Each row has two labels, one from each of two sets.
  1.9   0.8  -7.6 -18.1   9.6  -2.2  -3.4  28.8 -19.3  36.2 -15.4 -21.1  -0.7 -14.8 -10.7   8.0  10.0 -29.2
<68> F
 11.3   4.3  19.9 -21.4  13.0 -20.8  -1.5  29.4  -7.4  29.8 -14.3 -12.0  17.4  -9.3   1.7  -0.8  14.4 -20.1
<68> X
 -2.0  -2.0 -11.3 -22.4  12.2 -23.2   0.4  34.5 -23.6  67.8 -27.4 -30.9   0.5 -41.2  -1.8   4.3   4.9 -35.1
<68> X
  8.1  -6.0  19.4  11.2  21.6  -5.1  -4.4   6.4 -26.6  31.2 -11.4 -11.2   3.5   5.8  -8.0   7.5   0.6 -20.6
<69> X
 17.6   6.0  31.8 -11.0  11.8 -11.9 -10.6  15.8  -3.3  22.6 -11.7  -9.6   9.1  -3.0 -11.4   4.1  18.3 -16.5
<68> U
  6.4 -17.5   6.7   6.2  21.9  -5.6   0.7  26.0 -25.6  45.1 -37.2 -22.8  14.9  -5.6  -8.9   0.0  -8.7 -29.1
<68> F
 -4.0  10.1  -4.5  -6.5  14.6   6.7  -4.7  18.2 -20.8  50.1 -11.2 -19.9   0.8 -16.2 -10.9  11.0   9.6 -21.3
<69> X
  1.2  -3.9  -5.3   9.6  15.6   9.8  -2.9   6.0 -14.8  31.1 -15.6 -14.2   2.4 -18.4  -4.5  -1.9  -4.4 -19.6
<69> X
 -4.5   1.9 -13.6  -1.2  15.0   2.8   3.3  -8.9 -13.8  45.8 -13.1  -3.4   0.9 -25.7   7.8   9.7  -1.7 -14.1
<58> X
 -2.3   6.5   4.3  -5.0   7.4  -2.7  -1.5  19.7 -20.6  19.6 -10.3  -2.5   2.8  -7.9 -11.4  -4.7  12.5  -9.5
<68> X
  1.7  -5.0   1.7 -22.5   7.3 -14.8  -8.2  29.5 -16.3  46.6 -22.9 -30.1  12.4  -9.2  -8.3  -6.0   6.7 -23.2
<68> F
 12.9  10.0  -8.1 -11.3  18.5   0.7  -7.3   0.1   4.6  29.1  -3.8  -7.7   2.5 -15.9  11.4   1.8  13.6 -20.7
<69> F
 22.8   1.9  22.2 -16.1  16.5  -2.3 -11.8  16.0  -7.5  44.3  -8.4 -11.6   2.4  -6.6  -7.0  -0.7   7.6 -24.4
<66> X
 11.2  -5.1   6.6   4.1  21.9  -1.7  -2.4  15.1 -15.7  31.1 -23.5 -16.4   7.8 -12.5  -7.8   4.5   0.4 -27.8
<69> F
  3.1  -9.5  -1.8   4.1   4.0 -10.9   6.6  21.0 -11.3  28.3 -16.0 -11.1  11.8   0.7   2.9  10.0 -13.1 -25.0
<68> F
 16.6   9.3  25.1 -10.4  10.6 -11.4  -9.1  18.5 -13.2  25.2 -12.5  -7.6  12.0   0.8  -2.8  -1.1  24.4 -15.6
<69> F
 -2.4  -9.4   9.8 -10.6  12.2 -20.4  -1.1  20.8 -10.6  42.6 -16.5 -18.2  11.3 -10.2  -4.2   2.4   3.7 -20.2
<57> U
 11.7  -6.2  10.0  10.5   9.9   2.2  -5.2   1.8  -4.2  23.9 -10.4  -7.2   4.1  -5.4 -11.2  12.4  -6.5 -20.2
<66> X
 12.3  15.5  21.5 -24.3   4.2 -18.7  -6.9  31.6 -20.2  32.2 -20.8  -9.2   8.1  -5.7 -10.7  11.2  20.4  -6.2
<68> X
  6.9   6.4   6.8 -11.3  16.7 -17.2  -5.3  25.4 -14.3  45.9  -8.7 -10.2   7.4  -6.6   0.9  -1.6   8.2 -20.5
<69> F
  8.4   1.4  -8.7  -9.9  15.7   2.3  -4.6  18.4  -9.8  32.7 -11.2  -6.7  -6.9 -10.1  -5.5   2.9  10.3 -23.9
<66> F
 -4.9 -11.2   4.7  -5.8   7.5 -10.2   3.7  26.4 -13.0  44.3 -14.5 -11.1  10.7  -9.1  -1.5   1.0  -6.0 -29.0
<68> X
  1.8  -9.5   4.9  -6.6  12.0  -7.9  10.1  28.1  -7.4  38.9  -7.0 -18.5   7.1  -7.0  -8.3 -10.5  -3.9 -31.1
<68> F
 17.2  18.2  33.2 -16.3  12.5 -14.4 -12.9   8.5  -2.0  32.9  -4.1   2.7  13.4  -2.4   2.1  -5.0  31.1 -15.9
<69> U
 20.9  -4.3  13.7   0.7  16.1  -0.9  -3.6  13.8 -10.2  26.0  -9.2 -11.0  13.6  -1.6  -4.9  -0.2   4.4 -14.5
<69> U
 12.3   1.2   6.4   1.1  13.0  -4.5 -10.5   8.7 -10.0  26.3  -8.8 -13.0   5.2  -6.5   0.0  10.5  10.0 -17.9
<69> F
